Here is a tiny trained network, its code and every weight. The questions are about switching its units off for an input and a class, where a switched-off unit gives its printed mean instead of its output.

import numpy as np


def w(rows, s, z=0):
    codes = np.array(rows[::2]) - 128.0
    scale = np.full(codes.shape[1], s)
    scale[-1] = z or s
    return codes * scale


def norm(h):
    return h / np.sqrt((h * h).mean(-1, keepdims=True) + 1e-5)


def f(y):
    return np.maximum(y, 0)


def log_softmax(a):
    a = a - a.max(-1, keepdims=True)
    return a - np.log(np.exp(a).sum(-1, keepdims=True))


def net(x, mask):
    res = np.array(x, float).reshape(1, 3) / 4 @ E
    u = 0
    for l in range(2):
        y = f(norm(res) @ A[l][:, :-1].T + A[l][:, -1])
        res = res + np.where(mask[u : u + 12], y, B[l][:, -1]) @ B[l][:, :-1]
        u += 12
    return log_softmax(norm(res)[-1] @ U[:, :-1].T + U[:, -1])


A, B = {}, {}
E = w([
[119,147,170,114,227,1,56,148,115],'x0',
[29,152,81,136,73,51,176,52,125],'x1',
[49,30,81,115,164,152,132,207,128],'x2',
],0.00085)
A[0] = w([
[128,126,132,132,132,125,139,129,139,120],'L0N0',
[127,127,127,128,123,122,127,132,130,117],'L0N1',
[183,123,126,95,168,169,72,181,128,148],'L0N2',
[134,125,127,125,128,128,130,125,133,121],'L0N3',
[109,178,159,43,207,63,78,142,120,249],'L0N4',
[176,173,211,159,117,121,154,46,177,11],'L0N5',
[146,105,78,225,59,210,159,131,130,85],'L0N6',
[87,72,52,140,144,140,117,200,113,243],'L0N7',
[121,132,129,131,129,131,123,126,137,122],'L0N8',
[118,109,124,149,152,113,114,140,117,125],'L0N9',
[149,161,186,184,124,112,152,80,166,88],'L0N10',
[55,146,93,255,110,67,187,76,123,247],'L0N11',
],0.0011,0.0017)
B[0] = w([
[125,126,129,124,129,134,135,129,128,128],'L0N0',
[133,135,126,131,130,127,126,125,130,128],'L0N1',
[111,65,164,213,108,116,153,24,120,176],'L0N2',
[125,129,127,127,124,131,128,129,132,128],'L0N3',
[158,116,144,51,44,243,218,83,145,237],'L0N4',
[224,183,146,126,49,93,68,93,88,137],'L0N5',
[124,136,174,6,123,178,168,89,155,173],'L0N6',
[223,229,127,107,46,119,84,88,78,234],'L0N7',
[135,122,131,129,126,125,127,128,131,128],'L0N8',
[120,140,138,74,120,142,147,127,146,140],'L0N9',
[172,151,56,114,83,119,76,150,77,144],'L0N10',
[222,55,198,176,154,206,86,134,140,253],'L0N11',
],0.0012,0.002)
A[1] = w([
[20,126,71,197,99,48,159,79,144,6],'L1N0',
[164,146,132,195,187,160,109,199,165,2],'L1N1',
[181,153,160,139,94,160,157,96,149,158],'L1N2',
[30,64,44,121,167,118,119,216,124,55],'L1N3',
[94,130,157,89,247,5,87,155,131,55],'L1N4',
[150,168,181,118,190,50,86,118,119,137],'L1N5',
[60,137,105,157,109,44,146,87,134,95],'L1N6',
[69,67,67,115,164,127,108,213,119,99],'L1N7',
[176,105,139,104,93,159,122,113,125,165],'L1N8',
[181,104,148,99,121,160,101,133,134,129],'L1N9',
[101,50,83,124,126,176,141,191,139,190],'L1N10',
[89,164,88,134,74,107,176,85,122,171],'L1N11',
],0.0023,0.00085)
B[1] = w([
[200,64,215,154,218,172,81,160,118,182],'L1N0',
[143,61,226,184,197,140,98,97,98,148],'L1N1',
[86,125,89,108,152,81,113,170,122,251],'L1N2',
[202,228,138,148,92,52,96,79,106,181],'L1N3',
[70,101,40,93,20,255,243,128,182,188],'L1N4',
[111,116,58,151,61,189,168,149,131,198],'L1N5',
[166,72,187,148,190,161,92,171,115,175],'L1N6',
[180,205,136,142,102,72,115,90,121,178],'L1N7',
[85,112,121,135,143,87,139,133,140,231],'L1N8',
[89,100,138,154,141,94,128,108,123,208],'L1N9',
[152,200,149,130,126,72,134,88,146,217],'L1N10',
[166,99,160,112,197,154,97,207,129,211],'L1N11',
],0.0024,0.0023)
U = w([
[96,102,70,100,60,223,211,135,160,174],'0',
[184,51,230,163,226,158,86,148,116,170],'1',
[197,248,133,136,91,38,105,90,118,169],'2',
[3,87,94,116,164,23,115,142,122,126],'3',
[46,174,90,122,194,145,80,129,101,2],'4',
[44,190,102,123,195,143,88,132,95,26],'5',
],0.0079,0.004)

Each question gives the input, the list of numbers given to net, and the class t.
The units are the neurons (one row each of A and B). Each row of codes is followed by its name. A weight is (code - 128) times the scale printed after its matrix; where a second scale follows, it is the last column's (A, B and U).
mask holds one flag per neuron, layer by layer. A switched-off neuron (its flag False) gives its mean, the last column of its row in B, instead of its output. The means were averaged over made-up inputs and are rounded, as every weight is.
A unit's drop is (log p(t) with every unit on - log p(t) with that unit switched off) / (log p(t) with every unit on - log p(t) with every unit switched off).
The circuit of an input: a set's keep is (log p(t) with only the set's units on - log p(t) with every unit switched off) / (log p(t) with every unit on - log p(t) with every unit switched off). Starting from the 12 units with the biggest drops (on a tie, the unit counted first), units are removed one at a time, each time the one whose removal leaves the highest keep (on an exact tie, the one counted first), for as long as the keep stays at least 0.8.
units of the circuit, in order: the units of the circuit, biggest drop first
unit that matters most: the unit with the biggest drop
k most important neurons: the k neurons with the biggest drops, biggest first
k most important neurons of layer l: the k neurons of layer l with the biggest drops, biggest first
drop of u: that unit's drop, to one decimal
input [5,3,8], class 2: unit that matters most : L1N3
input [4,-5,6], class 2: units of the circuit, in order : [L1N7, L0N11, L1N3]
input [4,-3,5], class 2: 2 most important neurons : [L1N7, L0N11]
input [-3,4,0], class 1: units of the circuit, in order : [L1N11, L1N4]
input [-6,7,1], class 1: units of the circuit, in order : [L1N0, L0N4, L1N11]
input [5,-5,3], class 0: units of the circuit, in order : [L1N4, L0N11]
input [8,-8,-1], class 0: 2 most important neurons : [L1N4, L1N5]
input [6,7,5], class 1: 2 most important neurons : [L1N0, L1N6]
input [8,7,-2], class 0: units of the circuit, in order : [L1N4, L1N5]
input [5,2,-5], class 0: 2 most important neurons : [L1N5, L0N7]
input [-6,8,6], class 1: 2 most important neurons : [L1N0, L0N4]
input [3,-2,-2], class 3: 2 most important neurons : [L0N4, L1N4]
input [7,8,3], class 1: 2 most important neurons of layer 1 : [L1N0, L1N6]
input [0,-1,3], class 3: unit that matters most : L0N7
input [1,6,8], class 2: 2 most important neurons : [L1N3, L1N7]
input [4,-1,-4], class 0: 2 most important neurons : [L1N5, L0N7]
input [-5,-7,8], class 2: 2 most important neurons of layer 0 : [L0N11, L0N4]
input [7,8,-7], class 1: 3 most important neurons : [L1N6, L1N0, L0N7]
input [5,-4,-2], class 0: 2 most important neurons : [L0N11, L1N5]
input [1,0,-3], class 3: most important neuron of layer 1 : [L1N2]
input [0,-2,-3], class 3: 2 most important neurons : [L1N2, L0N7]
input [-6,-4,7], class 2: 2 most important neurons : [L1N10, L0N4]
input [3,8,-8], class 1: 3 most important neurons of layer 1 : [L1N6, L1N0, L1N11]
input [-3,2,-2], class 3: drop of L1N5 : 0.2
input [8,0,-4], class 0: drop of L1N4 : 0.1
input [4,8,-5], class 1: drop of L1N11 : 0.0
input [-4,3,6], class 2: drop of L0N4 : 0.1
input [7,5,-4], class 0: most important neuron : [L1N4]
input [-3,3,-1], class 3: 2 most important neurons of layer 0 : [L0N11, L0N4]
